cols: E Y X Q U P K
[176  75 126 165 159 119  97]  J
[155 129 145  90 115  99 128]  L
[176  75 126 165 146 129 143]  B
down: [165  90] -> Q
down: [129  75] -> Y
down: [119  99] -> P

cols: fov Duf Roke Vaza Romib nol
[116 158 142 138 122 133]  M
[112 182 109 115 142 127]  W
[107 116 137 130 114 160]  S
[158 134 106 134 129 154]  A
[107 125 127 145 129 155]  F
[153 160 116 140 141 110]  V
[129 129 177 143 100 131]  H
[139 124 128 138 145 148]  R
[129 125 135  83 137 123]  G
down: [142 114 129] -> Romib
down: [116 112 107] -> fov
down: [129 124 125] -> Duf
down: [100 145 137] -> Romib

cols: vun Zek sube vop lak Fik Nalug kirod
[177 136 142  94 130 134 111 123] -> Vezov
[177 136 142  94 130 134 111 121] -> Noral
[ 86 162 137  80 126 125 114 135] -> rotap
[ 86 162 137  80 126 124 114 135] -> tole
[134  75 130 120 125 126 130 140] -> Pevu
[156  93 136 126 137 125 119 139] -> Posu
[ 68 142 128 109 139 140 126 142] -> reri
down: [111 111 114] -> Nalug
down: [130 126 126 125 137] -> lak
down: [136 136 162 162  75  93] -> Zek
down: [142 137 137] -> sube
down: [126 125 140] -> Fik
down: [136 162 162] -> Zek

cols: lam sir ref fug lafiz duz lol Fop
[129 133 123 124 129 141 128 122] -> C
[ 98 124  81 135 162 190  94 114] -> Z
[124 124 134 124 123 134 129 133] -> D
down: [124 135] -> fug
down: [129  98] -> lam
down: [122 114] -> Fop
down: [114 133] -> Fop
down: [162 123] -> lafiz
down: [190 134] -> duz

cols: buril zivu bim gabik dusas
[134  96 150 144 114] : lomas
[108 134 123 134  98] : Gomom
[147 123 160  94 174] : guk
[106  95 119 150 142] : pulim
down: [123 160 119] -> bim
down: [160 119] -> bim
down: [ 98 174 142] -> dusas
down: [134  94 150] -> gabik

cols: tisi lagi fot nubus dudi voke
[132 134 139 144 143 134] = gidub
[140 149 156 142 136 149] = nugos
[132 150 178 144 139 141] = roduk
[140 149 156 142 136 137] = leso
[138 153 148 142 142 134] = Zikiv
[131 143 157 144 144 151] = tas
down: [156 148 157] -> fot
down: [141 137] -> voke
down: [142 144 142 142] -> nubus
q: [131 143 157 144 144 151] -> tas
down: [143 136 139 136] -> dudi
down: [140 132] -> tisi

cols: Fum muf Mupe pip bena
[139 141 122 104 130] = Sigo
[144 140 124 101 130] = Noga
[118 111 140 140 126] = gosa
[142 141 121 102 129] = bonom
[140 152 107 127 128] = dos
[103 104 140 174 130] = Vuze
down: [118 142 140 103] -> Fum
down: [122 124] -> Mupe
down: [130 130 126] -> bena

cols: tudos vitod Nad Nolok Lev bab zuki
[ 65 119  92 122 134 135 120]  rol
[132 132 188 124 137 111 126]  Deg
[138 115 110 116 141 129 142]  futo
down: [ 65 132] -> tudos
down: [132 138] -> tudos
down: [ 92 188] -> Nad
down: [124 116] -> Nolok

cols: fup zuvat datug feg
[ 69 153 111 129] : Muduf
[110 134 111 132] : zogof
[115 125 111 137] : Dap
[129 132 127 124] : Piniv
down: [110 115] -> fup
down: [153 134 125] -> zuvat
down: [137 124] -> feg
down: [134 125 132] -> zuvat
down: [125 132] -> zuvat
q: [110 134 111 132] -> zogof

cols: toge domoz pemog kupeg
[126 124 127 125]  Bug
[128 106 146 154]  fiti
[128  80 146 154]  zem
[149 102 116 125]  buba
[155 100 133 136]  zil
[135 115 120 128]  pozir
[141 100 133 136]  suv
[126 133 121 123]  Fipug
[123  83 143 148]  peb
down: [128 149] -> toge
down: [125 136 128 136] -> kupeg
down: [154 154 125 136 128 136] -> kupeg
down: [121 143] -> pemog
down: [ 80 102 100 115 100 133  83] -> domoz

cols: sibe por dusa Muges
[146 117 139 144]  lakal
[131 128 123 137]  pivu
[ 79 151 141 130]  totul
[119 157  87 133]  Moz
[ 79 151 141 133]  Remep
[123 139 125 137]  bulo
[153 100 109 136]  vozem
[119 157  87 124]  gif
[134 164 109 101]  veti
down: [123 141  87 141] -> dusa
down: [151 157 151 139 100 157 164] -> por
down: [131  79] -> sibe
down: [144 137 130 133 133 137 136 124] -> Muges
down: [133 137 136 124 101] -> Muges

cols: datis kep dul davut
[ 81 162  90 120] = Mub
[139 129 133 141] = Rame
[155 145 171 125] = Mukig
[117 115 142 121] = vinu
[ 82  69  82 184] = netuv
down: [142  82] -> dul
down: [145 115] -> kep
down: [162 129 145 115] -> kep
down: [ 90 133 171 142] -> dul
down: [120 141 125] -> davut
down: [155 117  82] -> datis

cols: pive vefe riter piret Rafek vak vabu gutu Tis zuvul
[166 123 162 154 120  64 144 106 131 115]  Miz
[166 123 162 154 120 142 122 116 155 129]  buk
[166 123 162 154 120 171 144 106 131 115]  Lur
[124 133  81 119 137 145 159 132  88  93]  Fom
down: [142 171] -> vak
down: [115 129 115] -> zuvul
down: [ 64 142] -> vak
down: [144 122] -> vabu
down: [131 155] -> Tis
q: [166 123 162 154 120 142 122 116 155 129] -> buk
down: [154 154 119] -> piret

cols: mura Rivo bipi Gup galeb
[ 83 105  72 161 156] = ginof
[136  98  72 161 156] = sabi
[136 105  72 161 156] = piv
q: [136 105  72 161 156] -> piv

cols: lod puf vep deba
[132 146 109 112]  zezo
[128 127 131 131]  fubak
[116 114 115 115]  lovi
[102  87 130 128]  muvem
[118 115 120 124]  vave
[119  96 124 121]  Lini
[126 127 132 132]  Sila
[149 112 124 100]  lukev
[118 115 110 104]  papir
[105 107 118 122]  Runud
[112  79 136 125]  getu
[120 122 117 120]  telub
down: [109 131 115 130] -> vep
down: [136 117] -> vep
down: [118 119 126 149 118 105] -> lod

cols: dod sez Nes Tedi Vufan
[122 120 120 118 124] -> nafo
[113 114 115 114 111] -> vut
[110 102  89 125 130] -> nizu
[114 102 123 136  94] -> feret
[129 123 125 131 126] -> keti
[112 114 102  96 126] -> luvu
[123 119 123 127 118] -> Vup
[113 113 115 114 111] -> vir
[126 125 126 123 125] -> Puvok
[132 127 132 134 133] -> kop
[111 127 159  74  70] -> fiba
[113 114 110 104 118] -> kubit
down: [113 110 114 129 112 123 113 126 132 111] -> dod
down: [102 123 115] -> Nes
down: [124 111 130  94 126 126 118 111 125 133  70] -> Vufan
down: [126 126 118 111 125 133  70] -> Vufan

cols: tor tuge Sako Gisu
[157 118 107  79]  muven
[101 137 146 180]  futub
[124  72 104 146]  lakin
down: [107 146] -> Sako
down: [180 146] -> Gisu

cols: lefi Posi litid Refos
[127 139 130 154] -> dosu
[127 139 130 192] -> napap
[127 139 130  88] -> baziz
[127 115 103 108] -> pubar
[127 115 143 108] -> Gitu
down: [139 115 115] -> Posi
down: [192  88 108 108] -> Refos
down: [154 192] -> Refos
q: [127 139 130  88] -> baziz
q: [127 115 103 108] -> pubar
q: [127 139 130 192] -> napap

cols: lar lituf bulon Mugik gufit Rom fofi Gonat
[115 117 116 115 114 115 115 111] -> takol
[111 119 111 106 109 109 107  99] -> rit
[102  79 105 145 113 117 128 147] -> pama
[115 117 116 115 114 115 127 127] -> nele
[122 117 126 125 115 119 123 110] -> les
[126 125 127 125 125 126 125 125] -> tipig
[133 182 115  71 138 121  96 102] -> Zudeb
[ 87 133  89  97 103 108  92 112] -> fomar
[102  79 105 145 113 117 120 147] -> vum
[127 123 129 129 126 125 127 125] -> fubu
down: [103 113] -> gufit
down: [128 127 123 125  96  92 120] -> fofi
down: [126 127] -> bulon
down: [115 111] -> lar
down: [114 109 113 114 115 125 138 103] -> gufit
down: [125 182 133  79] -> lituf

cols: pali baguf daro dozof Lonuz Bak tope
[136 123  95 162 115 113 124]  Gik
[130 116  85 181 116 107 118]  fol
[135 121  91 167 114 111 123]  zod
down: [95 85] -> daro
down: [115 116] -> Lonuz
down: [116 114] -> Lonuz
down: [107 111] -> Bak
down: [136 130] -> pali
down: [162 181] -> dozof
down: [116 121] -> baguf

